[-1.99,-3.68,-1.38,0.56,-2.11,1.42,-0.97,-1.34,0.38,-0.47,0.11,1.43,-2.88,0.63,0.64,-0.17,-0.58,-0.51,0.24,0.08,-1.03,1.01,0.92,0.53,-2.84,0.88,-0.41,-2.11,-1.06,2.25,-1.73,0.18,3.57,-1.34,-0.04,0.57,-3.10,1.39,-0.58,0.10,0.41,-0.63,0.25,0.24]	mufu
[1.38,1.07,1.12,-0.43,-2.49,2.44,0.48,0.77,-1.34,-1.82,-2.36,-0.06,-6.43,1.00,-1.08,0.22,2.30,2.89,-0.80,0.15,-3.53,0.99,4.70,0.88,-1.31,-1.95,1.85,0.26,-0.92,0.66,-0.16,-1.87,2.01,0.45,1.40,-2.87,-3.95,-0.93,-0.88,1.37,1.61,1.59,-1.95,-3.71]	fozim
[5.08,-0.03,-2.18,-0.94,0.63,3.23,0.10,-2.51,-3.15,0.53,-1.34,0.79,-1.73,-0.78,0.07,-1.03,1.95,4.08,5.21,2.27,0.19,0.90,4.19,-0.73,2.33,0.06,0.85,-1.28,-0.04,1.36,-4.61,1.13,3.58,-1.04,-0.42,0.28,-1.01,0.43,1.09,3.70,0.13,0.51,-2.21,0.13]	fozim
[-3.26,-1.92,-1.04,-0.26,-1.56,-2.43,-0.26,0.76,-1.21,-0.41,2.27,0.97,3.93,1.36,1.19,0.49,-1.95,2.29,0.22,0.07,-1.13,1.79,1.14,0.24,-5.61,-1.02,0.00,-3.30,1.10,3.66,-0.31,2.10,0.54,-1.38,-0.81,0.73,-0.13,-0.23,-0.47,-2.17,-1.84,0.46,2.39,1.01]	mufu
[4.17,2.25,-1.43,-0.59,1.57,4.67,1.28,-3.33,-4.82,2.10,-0.22,0.66,-2.66,-1.61,1.38,-1.55,-1.74,3.92,4.95,1.99,-2.61,-0.26,3.09,-0.59,0.00,-0.58,0.81,0.43,-0.19,-2.75,-3.59,2.27,3.15,-0.20,0.09,-0.98,-3.48,-0.96,0.44,-0.04,4.06,0.12,-4.48,-1.87]	vozo
[-3.07,1.64,-2.79,-0.33,0.14,0.37,-0.36,0.19,0.87,-0.59,0.82,-0.24,0.74,0.41,0.36,-1.14,-0.83,-0.31,0.67,-0.27,-0.84,-0.87,-0.40,0.09,0.98,0.12,-2.04,-1.08,-0.79,-2.45,-0.07,-0.21,0.21,-1.43,0.13,0.45,1.94,0.35,-0.83,-0.40,1.12,-1.10,1.46,0.30]	tosov
[-1.48,-1.07,-2.23,0.31,-1.06,0.18,-0.72,-0.43,0.50,-0.47,0.51,0.83,-0.29,0.50,0.99,0.47,0.19,-0.51,-0.52,-0.38,-0.82,0.07,0.32,0.11,-0.35,0.42,-0.91,-1.90,-1.50,0.44,-1.13,-0.40,1.66,-0.79,0.64,0.54,0.26,0.56,0.29,0.80,0.23,-1.37,1.21,0.73]	tosov
[-5.85,-3.72,-1.52,0.36,-0.52,2.07,-0.52,-2.34,1.15,1.43,0.51,-0.69,-1.04,1.02,0.98,0.35,-1.83,-1.27,0.48,0.64,-0.07,0.32,0.87,0.39,-4.06,1.94,0.37,-0.52,-0.34,0.14,-1.26,0.65,0.56,-2.10,0.10,0.32,-2.59,-1.24,-0.12,1.13,1.26,0.05,-1.30,-0.17]	mufu
[0.02,2.17,-1.55,0.45,-1.34,-1.92,-0.47,-0.14,0.18,-0.63,0.48,-0.25,0.74,0.83,0.31,1.00,0.45,-0.48,0.40,-0.45,-0.02,-1.27,1.86,-0.36,4.53,-2.83,-1.37,0.08,-0.14,-0.90,0.75,0.37,-1.38,-1.17,0.05,2.37,0.16,0.93,0.47,2.36,-1.72,0.07,1.70,-1.35]	Buge
[6.85,0.91,2.79,-0.48,-0.70,-1.02,0.38,2.22,-2.67,-1.68,-1.27,-0.26,-2.39,1.01,-0.48,-0.77,2.20,4.30,0.46,1.91,-3.00,1.37,0.82,-0.03,-2.91,-3.28,2.21,-1.66,0.95,3.62,-0.14,0.23,3.15,1.08,-0.74,-3.25,-1.20,1.33,-0.41,-3.01,0.97,0.81,-0.65,-1.74]	vozo
[-6.53,-0.61,-2.78,-0.16,-2.01,0.96,-0.09,0.70,1.07,-1.64,1.21,0.59,2.34,0.06,1.22,0.06,-1.80,0.11,-0.76,-0.62,0.05,-0.45,0.95,-0.63,-0.76,0.47,-1.05,-0.94,0.41,-0.85,-0.31,-0.42,0.15,-1.53,-0.36,0.65,2.58,-1.35,-1.68,0.00,-1.40,0.24,2.05,1.04]	tosov
[-0.54,0.38,-2.90,0.50,-2.85,2.90,-0.09,-1.81,-1.55,-0.99,0.09,0.47,-1.41,-1.79,-0.02,-0.10,-1.14,-0.55,2.26,-0.27,-0.85,-1.34,3.66,-0.28,3.33,0.17,-1.11,-1.04,-0.48,-0.83,-2.14,-0.12,1.32,-1.33,-0.62,2.07,-0.44,-0.92,-1.28,2.19,-2.49,-0.40,0.13,-0.70]	mufu
[-1.18,1.04,-2.72,-0.93,-0.40,-3.73,-1.01,1.09,-0.12,-0.93,1.04,1.04,2.70,1.05,0.08,0.56,-0.50,1.63,0.84,-0.14,0.64,0.29,2.35,-0.36,2.03,-1.53,-1.32,-1.76,-0.53,1.64,-1.38,0.88,0.07,-1.50,-0.23,1.16,1.77,0.91,-0.45,1.63,-1.23,-0.36,2.43,0.98]	mufu
[-0.95,2.57,-0.48,-0.44,-0.80,-1.46,-0.09,1.31,-1.06,-0.79,0.26,0.05,0.51,2.49,0.13,0.53,0.49,2.31,0.21,4.78,-2.11,-0.33,-0.23,0.08,-0.15,-2.56,-0.97,-1.21,1.05,-1.48,2.02,0.14,-0.02,-1.20,-1.22,-0.94,1.28,0.52,0.12,-1.34,0.04,-0.22,1.08,-2.25]	fozim
[-2.94,-1.30,-1.43,0.19,-3.10,0.81,-0.26,0.56,-0.23,-0.48,1.70,0.86,1.88,1.38,0.24,0.30,-1.16,1.06,1.14,1.94,-0.87,0.02,-0.53,-0.60,-1.43,-1.08,-0.10,-2.14,3.12,-1.57,0.50,0.29,-0.24,-1.54,-1.79,0.86,2.17,0.49,-0.52,-1.69,-2.47,0.84,0.93,-1.10]	mufu
